Below is a small trained network, with its code and all its weights. Each question gives an input and a target symbol and asks what happens when units are switched off, that is, made to give their printed mean instead of their output.

import numpy as np


def w(rows, s, z=0):
    codes = np.array(rows[::2]) - 128.0
    scale = np.full(codes.shape[1], s)
    scale[-1] = z or s
    return codes * scale


def norm(h):
    return h / np.sqrt((h * h).mean(-1, keepdims=True) + 1e-5)


def f(y):
    return np.maximum(y, 0)


def softmax(a):
    e = np.exp(a - a.max(-1, keepdims=True))
    return e / e.sum(-1, keepdims=True)


def log_softmax(a):
    a = a - a.max(-1, keepdims=True)
    return a - np.log(np.exp(a).sum(-1, keepdims=True))


def net(x, mask):
    ids = ['βδζθφω'.index(c) for c in x.split()]
    T = len(ids)
    res = E[ids] + P[:T]
    u = 0
    for l in range(2):
        r = norm(res)
        for j in range(3):
            rows = slice(3 * j, 3 * j + 3)
            q, k, v = (r @ M[l][rows].T for M in (Q, K, V))
            z = softmax(np.where(np.tri(T) > 0, q @ k.T / 3**0.5, -1e9)) @ v
            o = O[l][rows]
            res = res + np.where(mask[u + j], z, o[:, -1]) @ o[:, :-1]
        u += 3
        y = f(norm(res) @ A[l][:, :-1].T + A[l][:, -1])
        res = res + np.where(mask[u : u + 4], y, B[l][:, -1]) @ B[l][:, :-1]
        u += 4
    return log_softmax(norm(res)[-1] @ U[:, :-1].T + U[:, -1])


Q, K, V, O, A, B = {}, {}, {}, {}, {}, {}
E = w([
[131,190,162,173,111,255,138,151,72],'β',
[139,168,127,225,72,140,146,138,43],'δ',
[105,100,185,142,35,134,140,132,242],'ζ',
[117,239,224,31,62,119,31,243,109],'θ',
[57,141,68,141,156,93,79,117,118],'φ',
[187,115,72,88,122,36,124,103,110],'ω',
],0.021)
P = w([
[89,8,128,158,148,88,160,176,44],'0',
[106,61,152,173,154,64,181,165,121],'1',
[117,102,134,174,159,73,156,159,147],'2',
[123,127,130,174,135,111,134,129,149],'3',
[127,150,125,171,131,125,120,116,158],'4',
[129,165,120,156,123,144,112,96,164],'5',
[136,188,110,140,127,162,107,86,186],'6',
[136,194,100,124,111,151,100,68,179],'7',
[142,201,90,103,110,154,89,49,173],'8',
],0.016)
Q[0] = w([
[72,102,161,191,100,151,156,149,162],'0.h1',
[63,132,79,153,171,125,42,168,136],'0.h1',
[160,4,142,121,215,107,225,176,119],'0.h1',
[102,144,133,141,89,118,110,145,141],'0.h2',
[71,114,131,94,193,150,129,165,117],'0.h2',
[109,108,117,117,165,134,115,159,96],'0.h2',
[122,130,126,115,103,131,106,115,127],'0.h3',
[135,125,139,137,101,160,116,105,143],'0.h3',
[105,123,119,136,140,125,161,176,126],'0.h3',
],0.015)
K[0] = w([
[140,151,32,145,191,70,117,2,198],'0.h1',
[147,150,187,82,118,31,66,246,77],'0.h1',
[108,2,168,166,179,129,188,190,49],'0.h1',
[87,130,100,152,103,71,91,163,115],'0.h2',
[126,47,86,199,138,125,139,76,156],'0.h2',
[121,110,103,132,169,154,137,132,147],'0.h2',
[160,155,156,108,143,135,125,106,125],'0.h3',
[87,126,164,161,114,148,102,177,124],'0.h3',
[162,110,128,161,161,159,130,150,136],'0.h3',
],0.01)
V[0] = w([
[60,147,189,151,52,195,125,166,124],'0.h1',
[173,166,216,55,93,132,128,141,94],'0.h1',
[143,192,98,113,114,113,72,180,38],'0.h1',
[139,140,204,104,101,106,55,210,101],'0.h2',
[143,144,129,111,199,186,155,133,130],'0.h2',
[185,165,179,180,160,112,105,106,104],'0.h2',
[106,89,2,78,73,142,173,209,152],'0.h3',
[64,147,137,228,157,197,131,103,172],'0.h3',
[111,94,40,231,176,162,237,3,180],'0.h3',
],0.0069)
O[0] = w([
[118,49,80,54,178,187,105,121,40,233],'0.h1',
[176,10,144,187,85,126,34,146,58,107],'0.h1',
[138,164,177,210,203,104,52,99,66,157],'0.h1',
[174,32,94,121,165,88,87,145,242,254],'0.h2',
[150,137,107,150,41,199,51,201,134,50],'0.h2',
[87,103,98,97,107,172,137,85,148,172],'0.h2',
[114,118,165,151,85,44,96,136,136,110],'0.h3',
[107,75,167,29,61,184,161,1,71,195],'0.h3',
[204,16,211,115,174,64,241,40,33,100],'0.h3',
],0.0073,0.0058)
A[0] = w([
[242,120,64,149,96,50,128,99,166,120],'0.n1',
[103,121,255,65,16,156,188,171,116,62],'0.n2',
[131,190,115,163,185,138,109,117,86,3],'0.n3',
[22,224,192,149,99,92,181,128,150,163],'0.n4',
],0.0082,0.0038)
B[0] = w([
[254,178,69,150,178,205,140,172,191,205],'0.n1',
[148,82,78,213,154,42,149,207,100,216],'0.n2',
[98,120,164,146,64,81,101,39,130,162],'0.n3',
[133,156,9,65,54,192,126,200,73,254],'0.n4',
],0.0098,0.0051)
Q[1] = w([
[81,179,138,138,75,178,138,105,145],'1.h1',
[82,102,113,69,124,95,86,109,161],'1.h1',
[140,160,41,135,157,113,55,194,172],'1.h1',
[176,94,68,163,117,138,253,141,177],'1.h2',
[63,52,158,152,124,114,241,95,113],'1.h2',
[93,110,143,30,131,77,64,239,188],'1.h2',
[171,45,178,139,97,140,119,83,112],'1.h3',
[129,127,143,147,91,166,84,120,173],'1.h3',
[105,183,64,144,88,185,128,115,136],'1.h3',
],0.015)
K[1] = w([
[103,203,163,109,172,132,71,193,142],'1.h1',
[84,123,72,95,92,132,154,82,146],'1.h1',
[162,95,75,93,171,178,54,7,170],'1.h1',
[203,141,121,117,111,125,156,205,195],'1.h2',
[108,72,124,147,102,89,244,108,155],'1.h2',
[74,116,156,123,173,100,90,184,97],'1.h2',
[114,126,187,159,63,155,172,160,110],'1.h3',
[157,127,138,94,84,114,100,140,78],'1.h3',
[158,177,111,83,118,171,80,66,152],'1.h3',
],0.014)
V[1] = w([
[110,166,221,216,106,109,133,168,159],'1.h1',
[145,98,71,112,227,32,127,106,107],'1.h1',
[106,137,113,94,110,71,29,135,101],'1.h1',
[62,113,186,40,119,170,146,255,148],'1.h2',
[17,188,187,152,121,104,161,133,50],'1.h2',
[23,92,170,124,45,49,87,141,153],'1.h2',
[240,119,146,65,157,115,102,172,89],'1.h3',
[75,135,155,102,238,96,63,176,81],'1.h3',
[206,98,91,224,94,177,168,61,88],'1.h3',
],0.009)
O[1] = w([
[138,64,155,110,133,153,144,66,149,63],'1.h1',
[153,191,149,176,97,89,168,148,100,234],'1.h1',
[83,126,90,103,116,127,212,113,63,95],'1.h1',
[157,88,5,55,131,209,1,105,143,131],'1.h2',
[49,91,157,79,163,70,101,78,133,115],'1.h2',
[115,37,35,86,239,179,153,67,89,151],'1.h2',
[239,156,167,199,94,94,177,162,217,129],'1.h3',
[114,230,146,107,34,120,146,112,192,133],'1.h3',
[98,73,95,161,187,10,143,225,105,252],'1.h3',
],0.0095,0.0044)
A[1] = w([
[139,111,183,96,101,183,111,54,248,2],'1.n1',
[141,120,106,147,144,88,123,111,188,16],'1.n2',
[129,152,70,141,119,177,109,132,159,137],'1.n3',
[91,158,121,82,56,195,183,74,112,167],'1.n4',
],0.016,0.0053)
B[1] = w([
[222,65,197,33,45,95,118,34,81,188],'1.n1',
[79,139,167,77,148,155,111,80,55,149],'1.n2',
[113,138,248,194,118,76,166,85,117,254],'1.n3',
[74,230,86,38,227,135,81,96,218,249],'1.n4',
],0.015,0.0075)
U = w([
[67,88,219,169,178,46,140,109,103,2],'β',
[109,108,161,83,85,146,20,254,91,68],'δ',
[76,181,112,80,187,159,165,161,168,174],'ζ',
[202,173,98,181,71,117,151,172,151,200],'θ',
[202,47,57,125,185,158,157,122,129,230],'φ',
[193,94,198,29,75,112,160,91,98,114],'ω',
],0.0075,0.0031)

Each question gives the input, a string of symbols that net reads in full, and the target symbol t.
The units are the heads (3 rows each of Q, K, V and O) and the neurons (one row each of A and B). Each row of codes is followed by its name. A weight is (code - 128) times the scale printed after its matrix; where a second scale follows, it is the last column's (O, A, B and U).
mask holds one flag per unit, layer by layer, with each layer's heads first. A switched-off unit (its flag False) gives its mean, the last column of its rows in O or B, instead of its output. The means were averaged over made-up inputs and are rounded, as every weight is.
A unit's drop is (log p(t) with every unit on - log p(t) with that unit switched off) / (log p(t) with every unit on - log p(t) with every unit switched off).
top k neurons: the k neurons with the biggest drops, biggest first
k most important neurons of layer l: the k neurons of layer l with the biggest drops, biggest first
which heads matter: for each layer, one digit per head in row order, 1 if its drop is at least 0.15 and else 0, layers parted by /
drop when u is switched off: that unit's drop, to one decimal
input δ δ δ δ θ ζ ζ δ φ, target β: top neuron	0.n4
input θ δ φ ζ δ ζ δ θ β, target ω: which heads matter	011 / 001
input ζ ζ δ ω ω φ δ β β, target β: which heads matter	001 / 011
input ζ δ ω β φ, target θ: which heads matter	100 / 000
input ζ ζ δ ζ ζ θ δ θ δ, target ω: 3 most important neurons of layer 0	0.n4; 0.n2; 0.n1
input ω δ ζ δ δ θ φ ω, target φ: which heads matter	100 / 010
input ω δ φ, target θ: top 3 neurons	0.n1; 0.n4; 1.n4
input ζ δ δ φ β δ φ ζ δ, target ζ: which heads matter	110 / 000
input δ ζ θ δ δ ω ζ ζ, target ω: top 2 neurons	1.n1; 1.n2
input δ φ ζ, target ζ: which heads matter	100 / 001
input β δ β θ ζ δ θ, target ω: 2 most important neurons of layer 1	1.n1; 1.n3
input ζ δ β β φ ζ, target ζ: which heads matter	100 / 000
input θ φ ζ φ θ δ, target ζ: top 2 neurons	0.n2; 1.n4
input ζ δ β φ θ θ δ δ δ, target β: which heads matter	011 / 000
input δ ζ ω, target θ: which heads matter	000 / 010
input δ δ β θ δ ζ δ φ φ, target β: 2 most important neurons of layer 0	0.n4; 0.n1
input β θ β ζ ζ, target ω: 2 most important neurons of layer 1	1.n1; 1.n3
input θ δ δ θ δ, target ω: which heads matter	011 / 001
input ζ ζ ζ ζ β, target φ: which heads matter	000 / 000
input β β β, target δ: top 2 neurons	1.n3; 0.n1
input δ ω ω δ ζ, target θ: drop when 0.h1 is switched off	1.8
input δ δ β β, target β: drop when 1.h2 is switched off	0.6
input ζ β θ δ β β δ ω, target φ: drop when 0.h3 is switched off	0.5
input δ β δ δ ω β, target θ: top neuron	0.n4
